(in the rows, 128 means zero)
Each row is followed by its group and then its class within the group.
[113 143 182 154 104 119 133 155 115 125 122  99 137 161 181  10 105 129
 196 115 122 147 148 103 176 168 148 179 126 153 103 152 100 210 184 139
 110 112] | Cj/E
[140 134 152 139 117 110 139 149 138 131 137 124 118 152 175  71 102 143
 189 129 124 121 144 118 141 157 152 166 131 141  98 120 111 199 176 129
 115 117] | Cj/Z
[ 96 130 144 155 103 103 126 129 121 135 147 117 142 149 130  55 113 128
 146 131 117  83 121 119 164 149 120 156 143 138  96 142 101 165 172 147
 107  99] | BZ/K
[107 125 148 151 114 110 124 139 117 124 153 121 128 137 164  40 115 144
 167 143 135 126 131  99 178 142 132 153 146 114  72 122 100 176 169 151
  97 108] | BZ/N
[117 147 139 110 114  97 132 132 109 125 136 124 127 145 150  95 108 132
 144 133 122 160 141 108 144 150 143 161 126 159  93 113 114 168 167 143
 116 124] | Cj/U
[130 144 169 131 108 134 128 139  91 103 155 116 119 158 185  67 105 123
 154 116 117 129 148 124 143 138 146 162 122 139 124 145 126 176 172 140
 121 120] | Cj/E
[104 141 146 154 128  92 132 140 126 157 153 114 149 121 167  53 117 131
 167 140 120 122 145 105 174 128 119 164 137 130  57 123  96 189 172 156
 106 113] | BZ/N
[135 165 181 121  84 116 121 169 129 121 131 108 130 160 210  94  86 130
 173 130 108 118 141 116 136 140 142 159 104 145 111 113 106 208 155 135
 126 143] | Cj/Z
[109 124 149 140 106 107 131 133 106 134 134 112 129 142 157  79 109 128
 192 136 130 106 145  99 166 137 125 159 115 141  80 112 100 182 168 143
 126 117] | BZ/K
[107 123 137 140 127 101 119 126 117 138 139 119 140 135 148  86 123 135
 166 137 124 117 125 107 153 134 123 152 134 115  90 125  86 158 159 146
 119 115] | BZ/N
[129 152 141 137 131 119 123 128 130 115 130 121 127 155 147  94 107 129
 151 124 132 133 137 128 138 146 140 149 112 155 112 100 121 160 164 131
 116 120] | Cj/U
[116 158 176 153  88 120 132 126 131 144 152 107 140 153 175  47 106 135
 198 132 124 133 140 102 176 157 154 163 153 162  64 148 110 209 179 130
 114 118] | Cj/U
[121 131 130 121 117 118 144 137 114 133 136 115 130 144 145 128 126 128
 148 121 126 106 129 121 136 127 128 135 126 107 114 114 103 156 147  61
 121 126] | BZ/K
[122 147 163 155  92 117 127 145 145 152 148  99 129 143 176  48  98 129
 195 140 126 145 139 101 147 142 156 156 120 154  77 115 116 194 179 140
 116 115] | Cj/Z
[120 124 150 142 113 105 127 138 124 143 135 109 138 133 159  72 111 135
 171 131 127 108 135 105 175 136 132 153 128 116  71 127 101 175 169 141
  99 119] | BZ/N
[129 148 190 138 109 116 133 153 109 108 182 110 117 149 166  44 103 124
 166 124  98 123 140 129 153 148 135 150 130 143 120 115 112 174 175 139
 113 118] | Cj/E
[119 129 153 138 114 101 122 151 126 142 137 113 129 143 179  44 104 134
 158 115 135 114 147 104 166 137 132 155 133 113  96 140  85 199 175 113
 118 123] | BZ/Q
[110 115 147 144 125  96 125 143 125 138 153 113 128 141 161  81 118 138
 164  82 135 118 140 134 170 132 132 160 108 129  91 117 108 171 163 131
 119 128] | BZ/Q
[ 94 128 141 148 112  95 120 137 119 137 138 109 151 125 167  68 115 135
 174 134 128 117 143  99 166 154 116 160 135 120  85 131 105 185 173 154
 119 114] | BZ/K
[111 160 163 149 106  95 109 148 128 130 157 109 135 129 152  90 108 141
 170 130 124 124 136 100 163 144 155 166 134 134  81 126 103 170 150 156
 110 114] | BZ/Q
[121 137 159 143 100 118 136 145 125 122 154 120 119 144 161  49 124 126
 187 132 110 135 133 106 155 144 149 167 129 152  97 132 117 179 167 128
 142 110] | Cj/U
[136 145 170 146  94  88 130 146 142 130 135 122 120 143 165  61  99 128
 204 138 122 151 129 110 141 128 155 150 127 170 111 129 120 180 167 126
 107 121] | Cj/Z
[121 142 154 127 109 113 138 134 117 115 147  97 119 154 154  63 118 119
 175 120 118 146 136 115 158 164 140 156 125 138 108 127 111 169 170 147
 111 131] | Cj/E
[ 98 137 162 141 102 107 126 140 135 148 139 101 143 120 168  47  95 146
 181 130 124 122 139  93 174 149 126 192 134 150  68 129  98 193 180 135
 105 114] | BZ/N
[122 136 163 133  98 115 134 178 128 166 142 114 149 156 181  45 104 125
 179 111 110 127 119 107 156 150 152 157 150 154  88 121 115 206 164 127
 111 118] | Cj/U
[126 161 166 159 125 114 123 137 138 129 147 112 141 157 195  71 106 131
 171 130 118 127 136  99 150 153 149 159 126 171  80 122 111 215 173 124
  94 118] | Cj/Z
[110 154 144 126 115  97 129 136 138 146 139 110 160 142 174  84 108 182
 191 138 118 107 152 109 170 135 129 157 129 114  94 122  97 193 173 143
 120 118] | BZ/N
[112 151 170 148  79 107 132 138 142 140 128  96 127 154 168  43 104 140
 208 136 111 124 125 109 148 166 153 164 137 141  95 122 122 183 176 114
 106 115] | Cj/Z
[121 136 161 142 113 106 120 145 113 112 137 121 130 166 166  71 114 155
 167 131 135 119 137 109 165 152 137 152 131 131 114 128 120 161 174 137
 120 113] | Cj/E
[117 140 149 124 105 115 119 148 120 129 139 117 138 150 168  92 126 113
 149 129 117 132 140  97 171 124 139 183 156 117  72 118  98 176 162 150
 130 124] | BZ/K
[130 134 162 130 110 118 129 140  93 115 144 117 138 145 183  71 109 118
 177 114 122 123 124 118 172 147 138 149 123 129 121 116 112 173 172 145
 116 127] | Cj/E
[123 137 141 135 105  88 130 152 118 140 105 114 153 139 176  85 144 130
 165 128 126 117 143  91 166 132 131 167 129 128  77 118  99 199 176 151
 106 115] | BZ/Q
[122 138 128 141 123  99 126 150 121 141 140 103 141 144 178  55 111 138
 172 141 129 108 155 100 154 143 132 156 129 139  84 123 104 197 193 150
 110 127] | BZ/Q
[135 141 146 129 105 118 138 138 120 134 136  99 123 154 175  76 113 134
 184 119 121 127   4 125 151 157 153 144 130 141 118 124 103 196 170 144
 123 109] | Cj/U
[100 132 111 141 123 100 127 131 130 132 142 116 126 130 137  91 119 134
 155 137 124 148 127 105 157 128 114 148 129 116  92 128 125 156 155 160
 107 114] | BZ/Q
[130 147 146 132  77 125 125 145 118 106 138 110 126 117 167  80 113 129
 175 124 120 128 132 135 149 138 132 147 118 130 134 114 121 148 162 145
 136 124] | Cj/E
[108 133 133 124 113 105 118 147 122 131 140 114 121 161 180  78 111 144
 157 143 132 102 133 106 176 134 126 147 117 123  83 101  93 200 188 146
 123 131] | BZ/K
[130 147 159 119 115 115 129 128 120 123 141 129 136 143 176  71 115 139
 165 127 117 120 126 122 142 130 144 150 114 139 111 122 116 187 163 127
 119 119] | Cj/U
[133 141 166 140 102 115 152 152 142 141 152 110 126 142 194  41  97 136
 185 134  51 129 127 111 157 156 162 153 120 170  94 106 110 203 176 122
 123 127] | Cj/Z

Each row is followed by its group and then its class within the group.
[124 115 127 118 123 159 137 116 152 104 133 120 138 123 149 143 131 134
 133 126 135 116 125 131 105 180 111 115 125 141 128 106 144 122 127 129
 162 115] | JB/(3)
[132 124 126 120 134 162 118 126 140 102 137 122 131 126 155 143 134 129
 130 119 132 110 133 130  76 126 110 119 116 138 126 111 144 125 120 131
 169 118] | JB/(4)
[115 107 124 119 118 149 122 121 138 118 135 137 130 127 142 142 145 123
 131 120 125 124 131 131 105 127 110 107 112 130 124 130 141 125 127 128
 180 121] | JB/(18)
[130 144 114 123 135 156 130 131 128 120 124 129 119 132 154 112 119 122
 123 138 136 117 125 115 107 138 131 126 140 140 125 114 136 119 117 131
 167 137] | BT/(5)
[131 125 141 123 130 154 134 115 135 106 139 120 125 124 159 134 133 131
 135 121 155 115 131 132 101 137 106 116 120 132 122 110 146 135 131 123
 181 130] | JB/(3)
